Here is a tiny trained network, its code and every weight. The questions are about switching its units off for an input and a class, where a switched-off unit gives its printed mean instead of its output.

import numpy as np


def w(rows, s, z=0):
    codes = np.array(rows[::2]) - 128.0
    scale = np.full(codes.shape[1], s)
    scale[-1] = z or s
    return codes * scale


def norm(h):
    return h / np.sqrt((h * h).mean(-1, keepdims=True) + 1e-5)


def f(y):
    return y / 2 * (1 + np.tanh(0.7978845608 * (y + 0.044715 * y**3)))


def log_softmax(a):
    a = a - a.max(-1, keepdims=True)
    return a - np.log(np.exp(a).sum(-1, keepdims=True))


def net(x, mask):
    res = np.array(x, float).reshape(1, 7) / 4 @ E
    u = 0
    for l in range(3):
        y = f(norm(res) @ A[l][:, :-1].T + A[l][:, -1])
        res = res + np.where(mask[u : u + 8], y, B[l][:, -1]) @ B[l][:, :-1]
        u += 8
    return log_softmax(norm(res)[-1] @ U[:, :-1].T + U[:, -1])


A, B = {}, {}
E = w([
[133,147,168,130,120,142,109,113,136,153,113],'x0',
[138,127,128,139,131,138,123,141,131,124,103],'x1',
[127,137,161,198,205,119,160,50,160,84,137],'x2',
[125,118,124,135,133,108,134,143,126,134,127],'x3',
[124,169,150,103,156,103,132,117,21,87,112],'x4',
[91,6,105,140,148,186,41,84,113,139,119],'x5',
[140,120,132,137,128,145,153,123,128,145,118],'x6',
],0.011)
A[0] = w([
[113,128,183,106,112,159,149,167,70,113,118,140],'0.n1',
[79,50,105,126,134,150,72,100,180,136,121,100],'0.n2',
[131,171,84,87,93,125,134,171,112,188,128,121],'0.n3',
[102,14,105,102,166,159,69,69,80,173,115,211],'0.n4',
[100,153,159,135,150,112,146,116,63,111,104,109],'0.n5',
[69,41,147,151,221,155,74,86,112,127,124,2],'0.n6',
[91,139,164,137,169,113,122,153,167,106,181,94],'0.n7',
[97,113,137,119,164,179,105,141,1,163,120,25],'0.n8',
],0.0094,0.005)
B[0] = w([
[164,51,93,137,107,110,99,150,95,114,120,157],'0.n1',
[125,165,162,138,117,156,171,162,113,176,112,205],'0.n2',
[158,132,67,196,83,168,93,72,92,157,164,176],'0.n3',
[65,98,142,128,111,119,87,157,112,125,147,254],'0.n4',
[108,105,156,121,117,154,211,109,44,104,73,163],'0.n5',
[250,183,66,169,74,113,137,91,113,116,158,203],'0.n6',
[127,131,126,134,101,113,194,125,161,138,104,139],'0.n7',
[116,81,111,73,144,14,48,146,168,35,119,167],'0.n8',
],0.011,0.012)
A[1] = w([
[171,163,85,206,85,175,177,122,194,179,183,98],'1.n1',
[162,94,156,121,119,48,176,70,245,77,80,187],'1.n2',
[181,155,74,139,97,168,104,96,208,175,174,46],'1.n3',
[130,162,121,228,183,126,158,136,194,121,128,145],'1.n4',
[131,147,166,86,246,114,188,159,248,130,157,10],'1.n5',
[113,16,94,129,182,45,160,138,86,150,146,147],'1.n6',
[166,76,134,179,155,124,104,15,133,220,153,5],'1.n7',
[162,47,147,218,106,151,110,254,112,153,228,27],'1.n8',
],0.007,0.0023)
B[1] = w([
[132,87,110,91,76,2,83,133,206,84,99,254],'1.n1',
[130,204,113,19,179,158,130,96,75,208,108,176],'1.n2',
[43,176,115,121,164,146,124,109,189,19,115,194],'1.n3',
[148,80,131,41,155,138,87,108,184,117,86,182],'1.n4',
[233,143,131,44,98,178,184,7,100,175,103,164],'1.n5',
[142,224,120,168,145,157,82,93,175,113,147,164],'1.n6',
[138,53,77,87,136,70,84,131,95,25,118,150],'1.n7',
[105,126,174,136,149,114,160,191,129,154,98,235],'1.n8',
],0.009,0.0077)
A[2] = w([
[107,110,134,117,84,212,157,192,122,210,164,21],'2.n1',
[127,135,186,104,228,126,246,118,97,93,94,95],'2.n2',
[112,119,60,115,122,135,97,180,170,86,170,64],'2.n3',
[66,120,113,125,102,113,68,158,148,92,112,55],'2.n4',
[192,138,108,203,97,147,97,75,22,95,178,25],'2.n5',
[210,125,60,162,158,118,107,171,41,127,156,171],'2.n6',
[167,159,119,70,115,134,131,148,133,183,107,4],'2.n7',
[60,127,133,140,129,207,114,158,134,230,171,65],'2.n8',
],0.011,0.0032)
B[2] = w([
[65,168,170,221,181,147,191,254,50,140,134,170],'2.n1',
[54,101,146,217,139,175,110,238,114,144,160,207],'2.n2',
[114,85,167,138,98,102,86,131,163,129,183,212],'2.n3',
[137,79,80,201,70,133,112,119,213,61,167,242],'2.n4',
[200,193,121,14,191,115,215,60,107,254,91,254],'2.n5',
[137,143,158,77,166,183,160,70,205,122,86,245],'2.n6',
[179,108,126,80,124,102,114,63,111,143,118,149],'2.n7',
[74,194,198,196,170,144,163,102,37,150,69,171],'2.n8',
],0.0099,0.0087)
U = w([
[113,36,82,140,26,60,45,120,199,52,191,58],'0',
[194,175,129,4,190,129,209,28,107,155,82,69],'1',
[22,163,214,232,168,183,191,217,76,121,147,254],'2',
],0.013,0.0018)

Each question gives the input, the list of numbers given to net, and the class t.
The units are the neurons (one row each of A and B). Each row of codes is followed by its name. A weight is (code - 128) times the scale printed after its matrix; where a second scale follows, it is the last column's (A, B and U).
mask holds one flag per neuron, layer by layer. A switched-off neuron (its flag False) gives its mean, the last column of its row in B, instead of its output. The means were averaged over made-up inputs and are rounded, as every weight is.
A unit's drop is (log p(t) with every unit on - log p(t) with that unit switched off) / (log p(t) with every unit on - log p(t) with every unit switched off).
The circuit of an input: a set's keep is (log p(t) with only the set's units on - log p(t) with every unit switched off) / (log p(t) with every unit on - log p(t) with every unit switched off). Starting from the 12 units with the biggest drops (on a tie, the unit counted first), units are removed one at a time, each time the one whose removal leaves the highest keep (on an exact tie, the one counted first), for as long as the keep stays at least 0.8.
circuit, biggest first: the units of the circuit, biggest drop first
unit that matters most: the unit with the biggest drop
top k neurons: the k neurons with the biggest drops, biggest first
top k neurons in layer l: the k neurons of layer l with the biggest drops, biggest first
drop when u is switched off: that unit's drop, to one decimal
input [-5,-2,8,6,8,-5,-3], class 2: unit that matters most => 2.n2
input [-2,-4,3,-2,2,5,1], class 1: top 2 neurons => (0.n6; 2.n5)
input [7,5,-4,4,8,1,0], class 0: top 2 neurons => (0.n8; 0.n6)
input [0,0,-1,2,1,0,-7], class 1: top 2 neurons => (1.n1; 0.n4)
input [-4,-2,1,5,-3,0,-4], class 1: top 3 neurons in layer 0 => (0.n4; 0.n3; 0.n6)
input [-1,8,1,0,-5,-5,-7], class 1: top 4 neurons => (0.n4; 0.n6; 1.n2; 1.n5)
input [-1,-5,1,5,5,4,-8], class 1: top 4 neurons => (0.n6; 2.n5; 1.n1; 0.n5)
input [5,3,-4,-1,0,4,-2], class 2: top 3 neurons => (1.n1; 0.n2; 2.n8)
input [-6,8,1,0,6,8,2], class 1: top 3 neurons => (0.n6; 2.n5; 1.n1)
input [-2,-8,1,4,-5,-2,2], class 1: top 2 neurons => (0.n6; 0.n3)
input [2,0,-1,8,4,5,8], class 0: top 2 neurons => (0.n8; 0.n4)
input [6,4,1,7,7,-2,8], class 2: top 3 neurons in layer 0 => (0.n5; 0.n6; 0.n3)
input [-6,5,2,-3,4,-5,-5], class 2: top 2 neurons => (2.n2; 0.n6)
input [-5,-1,-2,0,-3,7,5], class 2: unit that matters most => 0.n4
input [-4,3,1,6,-8,-4,0], class 1: top 2 neurons in layer 0 => (0.n4; 0.n6)
input [-7,4,0,-8,3,2,2], class 0: top 3 neurons in layer 0 => (0.n8; 0.n4; 0.n3)
input [5,3,8,-4,7,-4,6], class 2: drop when 2.n2 is switched off => 0.4
input [-6,3,3,8,-4,0,-3], class 1: drop when 0.n3 is switched off => 1.1
input [-2,0,7,5,-3,-1,-3], class 1: drop when 1.n2 is switched off => 0.1
input [6,5,-5,-4,8,8,3], class 0: circuit, biggest first => (0.n8)
